Each row has a class, written as a number after it.
[-16  21   1  -5   1  -9  10  -5   5   8  -4   6  -6  -5  10 -11 -10  31
  21 -22   2  -3 -15 -15   8 -20 -12   9  -2   0 -12 -10   1 -11] -> 1
[-31 -54  -3  12  40  24 -24 -22  27  12  63  -6  69 -37  12  32 -48  23
 -36 -24 -30  62  73  -4 -20 -30  21 -34 -23 -10  20  53  23  -2] -> 12
[ 34  -6 -47  16 -17 -36  34  15   4 -28  39  58 -35 -19  -1 -37  42  13
 -20  23  -2 -15  -2 -13 -14  -8   1  10 -13  12 -17   9  77  16] -> 8
[ -2  24   3 -14   6  -5   8 -18  10   0  11  17 -16  -1  11 -12 -18   1
  19 -12  -1  -9  -4 -13   2 -24 -15  -1  -8  -8 -13  -8  10 -13] -> 2
[  9  -6  15 -33  -2  -2 -13   1  -6 -35  32  20  50   0  -4 -32  -6   5
  39 -29  18  -2  40   0 -11  31   2 -11 -23 -30   5 -34 -11  -7] -> 2
[-21  13   6 -10   7 -12   5  -6   8   3   1   6  -2  -4  22  -9  -1  17
  14 -11   1 -10 -15  -9   0 -16  -5   9  -7 -15  -6 -10  -5 -10] -> 1
[  1 -15  -5   8  15  -3  -1  15  -1  13   1  -7  -4 -13  -6   4  -7  17
 -16 -15 -10 -17   5  30  11 -12  11  20 -13   8   1   9  12   9] -> 8
[-17   7   4   1  -1  -6   6 -11   9   6   2  11  -9  12   2  -6  -4   9
  -1  -7   1  -7 -10   5  -1 -25  -6  -6  -2  -1  -4 -12   6 -12] -> 3
[-21 -39  11   2 -15  38 -14 -12  22  28 -50 -36 -81 -11 -13 -30 -49 -34
 -29 -31   0  -3   3  73 -14 -43  28 -50 -18   7 -57 -16 -23 -22] -> 8
[ -2  13   6 -13  -2  -8   4  -9  12 -13  10  11 -13   3   5  -6  -3   5
  25 -14  -2 -15  -3  -8   0 -16 -14  -1 -14 -18  -9  -9   4  -1] -> 2
[ 15 -34 -23   7  -9  17 -11  16  23  52  59  52   3 -18 -23 -22 -45   6
 -86 -59  28 -10  19 -17  22  20 -43 -18 -31  63   0 -20 -14 -20] -> 6
[  24    9   40    6  -11 -114   -6   11    0    3  -40   66    6   11
  -31  -16   25  -14   26   41  -27  -34   15   39  -17   39  -33   -6
   -1    6  -30  -26   17    1] -> 0
[-38  -7   3  27   4 -72   9  -2  17   6  17  31 -30  -2 -47  43  -6  46
 -27 -26  -5 -43 -43  -3  14 -26 -37  23   4 -19  30 -16 -56  25] -> 6
[ 30 -22 -16  25  -8 -26  14  28 -40  41 -73 -30 -38 -13  74  54 -24 -14
 -60   0  34  -9 -33  79   6  -6  14  77  12  47  -6  34 -42 -30] -> 10
[  1 -43 -30  39 -38 -60  13  13 -24  -2  -1  54  -9  30 -14  -5   0  24
 -93  -1  38  -3 -19  31 -34  41 -21  24   7   5  41 -20 -77 -21] -> 5
[-14   1 -12  12   7  42  12  -1   4 -20  -4   3 -14 -10 -24  -7  -1  -4
   1 -22 -32 -28 -20 -25  10 -23   6  40 -11  21  19  11  22  -9] -> 0
[ -7 -10 -18  12  13  16   8   7  10   8  -1 -38  16 -10  15 -13   1 -12
   2  -2 -16 -19 -10  26   2 -15  13 -17   3  29  -1  28  10 -12] -> 4
[-41 -25  34 -12  26  -4  27  52  31   8 -15  18 -54  31 -22  31  32  44
  63 -36   1 -43   6  54   8  24   0   2  -8  11 -23  -6  -6  16] -> 8
[ -9   7   4   1  -1  -8  13 -18   9   6  -5  29  -5  12   8  -7  -6  19
   0 -14  -2 -18 -20 -11   3 -27 -18  11  -8  -8  -4 -11   3 -11] -> 3
[-26 -31   5  20  11 -27   1  15 -10  24   1  -7  18  15 -31  -2 -52  15
  16 -48 -36   2  12  47 -37  -7   2   8  -9 -46  26  10 -32 -41] -> 7
[ 68  -7 -27 -19   9   7  -7  34 -23  -8  29 -12 -34  33  35  51  35  -5
  -9  67  12  13 -10 -14  30   0  17  62  -9 -69  23   6  24  42] -> 12
[ 11   1 -23   1 -30  36  14 -36  20 -27  17  27 -23 -24  29 -25  -9   3
 -85  36  36  22  14 -16 -25  -5  46 -46 -31  41  -2  67  16  22] -> 6
[ 18 -17 -21  22  -9  12   4  14 -28 -10 -36  50 -12  -3 -14 -12 -27   0
 -45 -15 -37 -28 -65  -6 -11 -33  22   4 -15 -20   5  -3   1 -19] -> 10
[-13  -4 -11   1  12  23  11  -3  10  16  -7 -24  -4 -23  -3 -12 -30   7
  12 -22  -3  -3   3  35  -9 -24  11 -40  -1  10 -12  21  -1 -23] -> 4
[ -4  18   0  -9   0  15  10 -14   2  12   1  13  -1   7   3 -16  -6  16
  -1 -19   9  -9 -10  -8   7 -31 -13  13   5 -21   3 -13  -8   2] -> 5
[ 12  13   2 -14   3   4  14 -14   5  16 -23  17 -19  -5   2 -12 -17  10
  33 -15   3   5   8  16  -8 -28 -15   8 -18 -13 -20  17   1 -22] -> 11
[  5 -62 -17  17   0  45  -6   8  29  -6  23 -16   3   1   6 -26   1 -11
  -5 -16 -32  13  31  -7   5  -5  10  -8 -24  23  -3  17  30  13] -> 8
[ -2  -1   3  27  25 -64 -10  24 -16 -21 -28  14  63  25  -4  40  47  60
 -14  37 -42 -54 -54   5   7 -26 -20  29   7  12  -7  -6  10   3] -> 12
[-26   5   3   5  -2  -2   3   0  34   0   0 -11 -29  -5 -16  11  21   7
  -9  -6   4 -17  10  25   0 -25   6 -10 -11  47 -25  18  -6 -11] -> 11
[ -7   9   9  -3  -1 -20  12  -7  11   7   1  34 -12   1   6  -6   0   3
  16  -9  -3 -11   2  -3  -5 -14 -24  12  -9 -11 -11 -15  21 -14] -> 3
[-29 -29 -19  14   4   4  11  48   2  21 -14  49 -38  50  23 -16 -45  -1
 -10  -9   8  -8 -35  29 -14   1  32 -60  26  13  17 -40 -94 -38] -> 5
[ 20  16 -22 -12 -18  18  12   7 -19 -20  -6  40   0  22  37 -53 -11  30
 -35  38  43   5  -9  11 -18  -1  38 -49   3  23   8 -20 -21 -13] -> 5
[-14  31  11  -8  -2  -4   7 -21  11  -6   4  10 -24   9   7 -16  -7   2
  14  -8  -2  -7  -9 -13  -3 -19 -21  -2  -7   0 -17 -11  20  -9] -> 2
[ -6  32   8 -11   0  -9  15 -18   9  -1  -9  30 -15   8   2 -23   8  14
  19   3   5  -7  -8  -5  -6 -15 -17  11 -14   0  -9   3   4 -10] -> 11
[ -1 -20  -7 -14  21  14  -6  34   1  -3  -2 -17  13   3  10   3 -16   6
  52   0  -7   4   5  30  -5 -10  25 -36  -2  12  11   0 -16  -7] -> 9
[-17  34  10  -1  -8  26  19  18   9  -6 -26  18 -68 -15 -24 -21  45   9
 -21   8  -1 -38 -22  19  -2   0  19 -21 -15  56 -47  22  98  33] -> 8
[  40  -64  -55   21  -13   31  -25   10   -1   -9   74   -1    0    6
  -20   11   10   -3 -107   33   26   28   -3  -28   -5   18   42  -90
   10    2   24   15   -9   26] -> 7
[ -7  -7   9  -6   2  -3  12 -21  10   2  -8  11 -29  -3   2 -35  -5  11
  16 -14  -2  -3   0   6  -1 -17 -18   8 -11 -17 -14 -20  15   9] -> 8
[  0 -21 -20   4   4  35  -3  17  18  -2  -2 -15 -16  10 -12   0  -5  14
 -26  10 -17 -10 -11  15   3 -31  16  -6 -17  32   3  15  -3 -17] -> 12
[  4  11   8  -8   2 -13  15 -18   2  11 -11  13 -18  -6  15 -17 -17  28
   6 -10   4 -27 -20   2  -5 -29  -8   1 -10 -15 -10  -2   4  -4] -> 7
[ -8   7  16  -4   0  -8  23 -20   2  -6 -11  24 -11  -4  25 -12  -6  -1
  26 -26  -4   2 -10 -13   1 -26  -5  27   5 -14 -18 -12   8  -5] -> 10
[ 28 -13  -3   2  17  10  -7  -6 -31  18 -16  33 -15 -52 -22  51 -38  26
 -43   2  27  47  40  -6  -4  28 -28  38  -1   7  10   7   7 -16] -> 12
[ 10 -10 -39  36 -14   9  -5  54 -31 -54  32  31  46  -4  27  17   4   8
 -25 -15 -28   5   3 -52   3 -12  62   6  -8  40 -38   5  74   8] -> 9
[  7  30 -10   7  17 -37 -16  41 -28   0  18   8  54   9  -1   1   1 -10
 -18  36   8   1   4   2  11  47  14  25  23  67  43 -19 -38 -23] -> 9
[ 11  44 -26 -17 -39  60 -18   5  12  38  35 -21  26   7  -8 -16 -18 -36
 -58 -48  14  33   9  -5  -6  -1  20   0 -35 -64 -26  59  -8  18] -> 8
[-45  42  22  15 -36 -70 -15   7 -18  16 -38  -5 -37 -33 -20  53  36 -31
   2 -45  21   0 -32  29 -29   6 -46  12  14 -63 -50   0  11  41] -> 11
[  2 -28  -3   5   6   7  15  13  13   4 -10 -21  -6 -13 -10  -9  11   3
  25 -24 -15 -37   1  30  -6 -19  13  -7  -2  30 -15  28  23  -9] -> 7
[ -4 -13 -17  -5   7   7  13  29 -19 -20  37  40 -33 -42 -45  17  -4  24
 -25 -32  33 -10  33  26 -36   4   8  -1 -23 -11 -21  -9  48 -30] -> 6
[ -2 -13 -16   4   1  11  -9  36  12   4  12 -14  -6  -6  -3 -11  -7  28
   9  -2  -6   2   8   4  16  -6  20 -47  -1  56  -3  -7  15  -4] -> 1
[-31  24  14 -11  16  -2  -3  25  18   8  21  23 -20 -24 -23  31 -30   1
  18 -42 -17 -26   9   8   6  -6  15  -6 -17  -8   9  12  -6   2] -> 2
[-31  98   4  -6   0 -19 -38  25 -18 -14  20 -40  68  -9 -25  40 -15  75
 -59   7  11 -17   0  25  -2 -34  21  28 -32  12   7   0 -22 -17] -> 9
[ -6  37   9 -13   3 -24  20 -22  -7   8 -17  23 -21   5   5  -7  -8   8
  33 -16   7 -16 -31  -6   3 -29 -25  25  10 -36 -16 -19   3  -3] -> 0
[ -9  28   3 -10   2  -9  14  -6   9  -1   4  19 -17 -17   8 -14 -21  17
  22 -11   4 -11   0  -3  -5 -30 -12   5 -15  -7 -10  -1   8  -4] -> 6
[  1 -10  -7   8   2 -77  10  25 -17 -19  54  93  39  -6   1 -17 -32  39
   4 -36 -14   1  50 -16 -30   6   3  42 -34 -48 -23 -49  16 -62] -> 1
[-10  16  -5   2 -16 -67   7   3  22  16  26  59 -51   2  25  -4 -37 -31
 -14   4  -1   1   4   8 -35 -27 -10  -4 -23 -69 -27 -13 -26 -20] -> 6
[-14  32   0 -17 -12 -12 -11  58  30 -31  12  43 -69 -40 -17 -25   5 -26
  -2  33  -5 -34  33  16 -19  16  46 -25 -36  40 -22 -37   4 -39] -> 1
[-15 -20  -1  -2  17  13  -4  19  19  13   2 -19  24 -18  19   0 -15  -8
  39 -22 -20  13  27  16   5 -15   5  -8   2  31  -5  16   5  -4] -> 12
[-10   1  -8   2   4   6  -3  17   3  -5   0  -7   7  18 -10  -6  -9  -5
  19  -9 -34  -6 -17  -1   9 -35  22   9   2 -15  -5  -4  -2  -3] -> 12
[  8  12   7  -5  -1  -9  10 -16   1   7 -13  12 -19  -2   6 -10  -5  15
   5  -2   1 -18 -14 -11  -9 -12 -27  18  -9 -23  -8  -6   3 -10] -> 7
[ -4   8   7  -5   3 -23  13  -7   9   6 -17  17 -26  -1   9  -6   2  21
  28  -7  -9 -17 -18 -14   3 -21 -31  31 -10 -19 -17 -19   5 -17] -> 1
[-17  10   9  -9   5  -6  12 -13   6   7  -3  14 -14  -3  20 -16  -2  13
  21 -19  -2  -2  -9 -18   0 -17 -14  12  -9 -15 -22 -13  26  -9] -> 1
[ 12  -8  -1  -2  -1 -18   5  -5  22  -8  -5 -12 -22 -18 -37  11   8  25
  38  -3  -5  -6  33  31   4 -36  -2   1 -12  14 -19  12  -2  -9] -> 11
[-33  59   2   1 -15 -21  14 -24  12   1  24  24  -5 -49 -67 -15 -31 -23
  40 -50 -17  36  43 -17 -28   2 -27  37   2 -37  19  23   7 -11] -> 0
[  0 -11 -21 -10  13  32   5  23  18  22  36 -24 -23   1  -3  -8 -18   3
   9 -28   7 -16  -3  17  21 -19   8 -28  -7  -5  -3 -12  -5  -8] -> 4
[-17  15 -29  17   1 -44 -12  53   7  41  36  58   4 -30  65  24 -60  -5
 -18 -14  -9  25  16   3 -33   0 -23 -12 -26 -25  23   1  -8 -28] -> 3
[-12 -27  -7  12  10  43  -2   2  15  -4  -7 -15 -10  18  -8  19  11   1
 -16   0 -12 -11  -4   2   0 -23   4  -4  -4  25 -12   1   8 -33] -> 3
[ -2 -94  -5  40   1  -3 -23 -18   6   6 -18 -38  16 -21  46  19  12 -22
 -45 -15 -16  15  -4  16 -17 -23 -48   2   0  22 -20 -13  19 -14] -> 10
[ 37 -62  -8  13 -41  16 -24 -11   3 -23 -24 -14 -24  75  22 -28  -5  42
 -67  24  12   3  -9  17  -7 -19 -11  -7 -48 -30 -48 -54 -31 -11] -> 8
[ -4  19   9 -13  11   9  13  -6   5   7  -6   9 -25  -2  12  -9 -18  15
  21  -3  14  -5   0  -1   6 -21 -12  -2  -2  10 -18  -9  10  -6] -> 6
[-13  -1  -6   0   0   3  -6  17  18 -18  23 -15 -11  28  14 -13   8  -1
  -9  19   4 -17  -5  16   7  -8  36 -56   5  58 -10  -7   0  -5] -> 2
[ -4  19   1  -8   4  -2  14 -16   3  11 -18  18 -25  -5   5 -20 -15  10
  30  -9   3   6  -4   6  -9 -26 -21   1  -9  -4 -10   2   3 -20] -> 11
[ 50  -2 -27   0  20  -1  -8  17 -33 -12 -13  55   5 -33 -28  20 -38  20
 -27  23 -17 -12  -5  -1 -14 -50  44 -35 -13  -7 -42  -7  29 -42] -> 9
[-21 -18  -5   7  13   9  11  11  19 -15  35 -14  18 -13 -28   1  39  -3
   6 -18 -10 -31  22  14  11  -9  21  14   0  56  13  17  42  -7] -> 3
[  6   7   3  -8   2  -4  14 -11  -8  14 -20  21 -30   6  15 -14 -12  16
  18 -15  12  -3 -16   8   3 -21 -17  12 -12  -6 -10  -5   6  -7] -> 11
[ 19   9 -21  15 -20  34 -13  28 -14 -24  11 -30  -9   3   3  38 -34 -31
   6 -24 -35  36  19 -17  10 -58  72  31  -1 -61 -40   6   0 -14] -> 10
[-11  -6   2  -6  14   1  -8  20   1   4  -2  -2  -5 -23   4 -15 -16  10
   3  -7 -18 -24  -5  22   7 -26  47 -35 -14  18  -7   0  27   0] -> 1
[ -4  27   1 -10   5  -7   5   5   5   0  15  15 -16  -1  -2  -8 -24  12
  16  -2   6  -5   3  -6   8 -21   4  -3  -3  -7  -1 -14 -12  -2] -> 6
[-13   2 -12  -1  -9 -46   7  16 -12 -22  26  -6 -21  -3  32   3  18  -2
 -36  -7  39 -51 -27  41  11 -32  54   8   7  11 -22 -31   1  11] -> 0
